Here is a tiny trained network, its code and every weight. The questions are about switching its units off for an input and a class, where a switched-off unit gives its printed mean instead of its output.

import numpy as np


def w(rows, s, z=0):
    codes = np.array(rows[::2]) - 128.0
    scale = np.full(codes.shape[1], s)
    scale[-1] = z or s
    return codes * scale


def f(y):
    return np.maximum(y, 0)


def log_softmax(a):
    a = a - a.max(-1, keepdims=True)
    return a - np.log(np.exp(a).sum(-1, keepdims=True))


def net(x, mask):
    res = np.array(x, float).reshape(1, 6) / 4 @ E
    y = f(res @ A[0][:, :-1].T + A[0][:, -1])
    res = res + np.where(mask, y, B[0][:, -1]) @ B[0][:, :-1]
    return log_softmax(res[-1] @ U[:, :-1].T + U[:, -1])


A, B = {}, {}
E = w([
[86,3,36],'x0',
[130,126,129],'x1',
[170,52,216],'x2',
[131,133,127],'x3',
[129,127,129],'x4',
[4,133,185],'x5',
],0.0038)
A[0] = w([
[104,50,68,16],'n0',
[187,127,101,71],'n1',
[157,210,184,34],'n2',
[183,3,219,109],'n3',
[2,170,209,112],'n4',
[5,140,193,68],'n5',
[160,212,181,54],'n6',
[147,186,168,56],'n7',
[238,161,89,96],'n8',
[68,163,72,144],'n9',
[187,130,103,78],'n10',
[204,127,86,48],'n11',
[156,70,212,177],'n12',
[182,127,107,172],'n13',
[100,230,49,172],'n14',
[119,97,103,73],'n15',
[94,212,46,207],'n16',
[137,153,146,85],'n17',
[156,92,243,126],'n18',
[94,21,47,4],'n19',
[135,110,149,103],'n20',
[159,222,192,33],'n21',
[137,154,147,89],'n22',
[27,136,176,33],'n23',
[133,94,167,93],'n24',
[137,75,199,142],'n25',
[109,164,53,174],'n26',
[195,132,108,141],'n27',
[188,128,96,61],'n28',
[167,234,202,24],'n29',
[55,147,165,73],'n30',
[94,169,87,95],'n31',
[235,167,91,102],'n32',
[109,66,81,38],'n33',
[112,60,77,35],'n34',
[122,110,114,97],'n35',
],0.0063,0.0027)
B[0] = w([
[45,120,88,164],'n0',
[133,74,114,146],'n1',
[46,131,91,173],'n2',
[158,207,16,230],'n3',
[174,16,94,241],'n4',
[174,21,85,205],'n5',
[47,131,112,182],'n6',
[72,131,103,157],'n7',
[142,30,118,193],'n8',
[158,147,60,197],'n9',
[132,76,117,148],'n10',
[130,57,108,151],'n11',
[163,180,82,234],'n12',
[143,81,131,193],'n13',
[171,181,57,235],'n14',
[101,124,113,139],'n15',
[174,179,55,252],'n16',
[107,127,118,137],'n17',
[166,175,52,216],'n18',
[4,121,79,188],'n19',
[133,137,104,136],'n20',
[35,131,89,185],'n21',
[106,129,113,139],'n22',
[164,38,107,167],'n23',
[138,143,80,146],'n24',
[151,169,86,198],'n25',
[163,147,77,207],'n26',
[135,75,118,182],'n27',
[127,74,126,145],'n28',
[19,133,87,195],'n29',
[160,66,102,165],'n30',
[150,147,83,155],'n31',
[148,34,128,194],'n32',
[62,123,99,156],'n33',
[57,118,101,159],'n34',
[111,126,116,135],'n35',
],0.027,0.0024)
U = w([
[6,123,124,73],'0',
[158,130,129,254],'1',
[148,142,128,225],'2',
[151,124,132,216],'3',
[177,49,139,28],'4',
[183,192,105,2],'5',
[145,173,238,106],'6',
[113,137,254,68],'7',
],0.0067,0.0052)

Each question gives the input, the list of numbers given to net, and the class t.
The units are the neurons (one row each of A and B). Each row of codes is followed by its name. A weight is (code - 128) times the scale printed after its matrix; where a second scale follows, it is the last column's (A, B and U).
mask holds one flag per neuron, in row order. A switched-off neuron (its flag False) gives its mean, the last column of its row in B, instead of its output. The means were averaged over made-up inputs and are rounded, as every weight is.
A unit's drop is (log p(t) with every unit on - log p(t) with that unit switched off) / (log p(t) with every unit on - log p(t) with every unit switched off).
The circuit of an input: a set's keep is (log p(t) with only the set's units on - log p(t) with every unit switched off) / (log p(t) with every unit on - log p(t) with every unit switched off). Starting from the 12 units with the biggest drops (on a tie, the unit counted first), units are removed one at a time, each time the one whose removal leaves the highest keep (on an exact tie, the one counted first), for as long as the keep stays at least 0.8.
units of the circuit, in order: the units of the circuit, biggest drop first
unit that matters most: the unit with the biggest drop
top k neurons: the k neurons with the biggest drops, biggest first
drop when u is switched off: that unit's drop, to one decimal
input [-5,-7,-8,-3,6,0], class 5: top 2 neurons -> (n14, n16)
input [8,7,-2,-5,-6,-3], class 0: unit that matters most -> n19
input [5,-1,-8,5,-7,0], class 5: units of the circuit, in order -> (n16, n14, n26)
input [-8,-5,7,0,-1,2], class 0: top 2 neurons -> (n29, n21)
input [8,2,-8,8,5,-4], class 0: top 3 neurons -> (n19, n0, n34)
input [5,-7,4,-6,1,8], class 4: units of the circuit, in order -> (n5, n4)
input [-6,5,-3,-6,3,-8], class 4: units of the circuit, in order -> (n32, n8)
input [0,7,-8,6,-3,8], class 4: top 2 neurons -> (n4, n5)
input [8,-2,3,8,1,-5], class 0: units of the circuit, in order -> (n19, n0)
input [-3,-2,-3,-6,4,7], class 4: units of the circuit, in order -> (n4, n5)
input [-7,-5,-7,-2,-4,-3], class 0: top 4 neurons -> (n29, n21, n6, n2)
input [7,-7,-8,-1,-3,3], class 5: units of the circuit, in order -> (n16, n14)
input [1,-2,7,2,-7,8], class 4: top 3 neurons -> (n4, n5, n23)
input [2,6,-8,2,-3,4], class 5: top 2 neurons -> (n16, n14)
input [3,-4,-5,-1,1,1], class 5: top neuron -> (n16)
input [-1,5,-2,0,5,7], class 4: drop when n4 is switched off -> 0.3
input [1,2,-6,6,-3,-8], class 4: drop when n14 is switched off -> -0.1
input [2,6,8,-4,2,4], class 5: drop when n3 is switched off -> 0.3
input [6,-4,4,-1,0,-2], class 0: drop when n18 is switched off -> 0.1
